Here is a tiny trained network, its code and every weight. The questions are about switching its units off for an input and a target symbol, where a switched-off unit gives its printed mean instead of its output.

import numpy as np


def w(rows, s, z=0):
    codes = np.array(rows[::2]) - 128.0
    scale = np.full(codes.shape[1], s)
    scale[-1] = z or s
    return codes * scale


def f(y):
    return y / 2 * (1 + np.tanh(0.7978845608 * (y + 0.044715 * y**3)))


def softmax(a):
    e = np.exp(a - a.max(-1, keepdims=True))
    return e / e.sum(-1, keepdims=True)


def log_softmax(a):
    a = a - a.max(-1, keepdims=True)
    return a - np.log(np.exp(a).sum(-1, keepdims=True))


def net(x, mask):
    ids = ['αβγδεηθξπστψω'.index(c) for c in x.split()]
    T = len(ids)
    res = E[ids] + P[:T]
    q, k, v = (res @ M[0].T for M in (Q, K, V))
    z = softmax(np.where(np.tri(T) > 0, q @ k.T / 3**0.5, -1e9)) @ v
    res = res + np.where(mask[0], z, O[0][:, -1]) @ O[0][:, :-1]
    y = f(res @ A[0][:, :-1].T + A[0][:, -1])
    res = res + np.where(mask[1:9], y, B[0][:, -1]) @ B[0][:, :-1]
    return log_softmax(res[-1] @ U[:, :-1].T + U[:, -1])


Q, K, V, O, A, B = {}, {}, {}, {}, {}, {}
E = w([
[151,99,99],'α',
[155,117,85],'β',
[151,98,95],'γ',
[157,111,86],'δ',
[160,73,234],'ε',
[161,107,84],'η',
[1,96,156],'θ',
[188,225,222],'ξ',
[152,97,103],'π',
[160,107,75],'σ',
[154,102,102],'τ',
[159,106,82],'ψ',
[39,208,56],'ω',
],0.0098)
P = w([
[63,214,180],'0',
[178,38,4],'1',
[163,39,44],'2',
[142,57,63],'3',
[145,49,73],'4',
[134,54,83],'5',
[136,62,86],'6',
[131,62,95],'7',
[150,41,50],'8',
],0.0031)
Q[0] = w([
[181,33,1],'h0',
[110,180,212],'h0',
[196,37,148],'h0',
],0.0094)
K[0] = w([
[38,209,211],'h0',
[201,81,77],'h0',
[147,109,254],'h0',
],0.0078)
V[0] = w([
[156,222,65],'h0',
[1,179,11],'h0',
[236,221,114],'h0',
],0.0067)
O[0] = w([
[160,219,8,145],'h0',
[1,221,86,250],'h0',
[246,172,39,79],'h0',
],0.007,0.0016)
A[0] = w([
[221,4,159,184],'n0',
[99,34,141,190],'n1',
[83,181,1,216],'n2',
[239,228,139,209],'n3',
[107,12,155,210],'n4',
[97,222,254,177],'n5',
[59,196,235,255],'n6',
[224,106,100,208],'n7',
],0.0069,0.0041)
B[0] = w([
[189,230,241,202],'n0',
[84,92,188,191],'n1',
[46,230,83,255],'n2',
[223,65,42,174],'n3',
[68,95,225,209],'n4',
[253,68,43,139],'n5',
[176,6,59,190],'n6',
[207,153,131,201],'n7',
],0.0058,0.0049)
U = w([
[136,134,112,66],'α',
[143,153,73,170],'β',
[137,140,111,93],'γ',
[130,149,120,194],'δ',
[159,136,239,98],'ε',
[138,165,125,254],'η',
[31,24,129,214],'θ',
[254,54,49,125],'ξ',
[137,122,121,59],'π',
[131,142,103,29],'σ',
[144,143,116,69],'τ',
[134,132,109,9],'ψ',
[57,215,77,101],'ω',
],0.0063,0.0031)

Each question gives the input, a string of symbols that net reads in full, and the target symbol t.
The units are the heads (3 rows each of Q, K, V and O) and the neurons (one row each of A and B). Each row of codes is followed by its name. A weight is (code - 128) times the scale printed after its matrix; where a second scale follows, it is the last column's (O, A, B and U).
mask holds one flag per unit, heads first, then neurons. A switched-off unit (its flag False) gives its mean, the last column of its rows in O or B, instead of its output. The means were averaged over made-up inputs and are rounded, as every weight is.
A unit's drop is (log p(t) with every unit on - log p(t) with that unit switched off) / (log p(t) with every unit on - log p(t) with every unit switched off).
The circuit of an input: a set's keep is (log p(t) with only the set's units on - log p(t) with every unit switched off) / (log p(t) with every unit on - log p(t) with every unit switched off). Starting from all 9 units, units are removed one at a time, each time the one whose removal leaves the highest keep (on an exact tie, the one counted first), for as long as the keep stays at least 0.8.
units of the circuit, in order: the units of the circuit, biggest drop first
unit that matters most: the unit with the biggest drop
top k neurons: the k neurons with the biggest drops, biggest first
drop of u: that unit's drop, to one decimal
input ε α δ α η, target ε: unit that matters most -> h0
input θ δ ω η, target θ: units of the circuit, in order -> h0; n0; n7
input τ π ω, target ω: units of the circuit, in order -> n2; h0
input η ξ σ β β ε, target ε: units of the circuit, in order -> h0; n0; n4
input σ ξ β, target ξ: top 2 neurons -> n3; n7
input ξ τ η ε τ ε β β ξ, target ξ: top 2 neurons -> n3; n5
input ξ σ β β η, target ξ: top 2 neurons -> n3; n7
input θ ψ γ ε ξ ω ε, target ε: top 2 neurons -> n0; n4
input ε ψ δ η, target ε: drop of n0 -> 0.3
input π θ θ δ σ ε θ θ θ, target θ: drop of h0 -> 0.4
input ξ α ψ ω β ξ β ξ τ, target ξ: drop of n6 -> -0.2
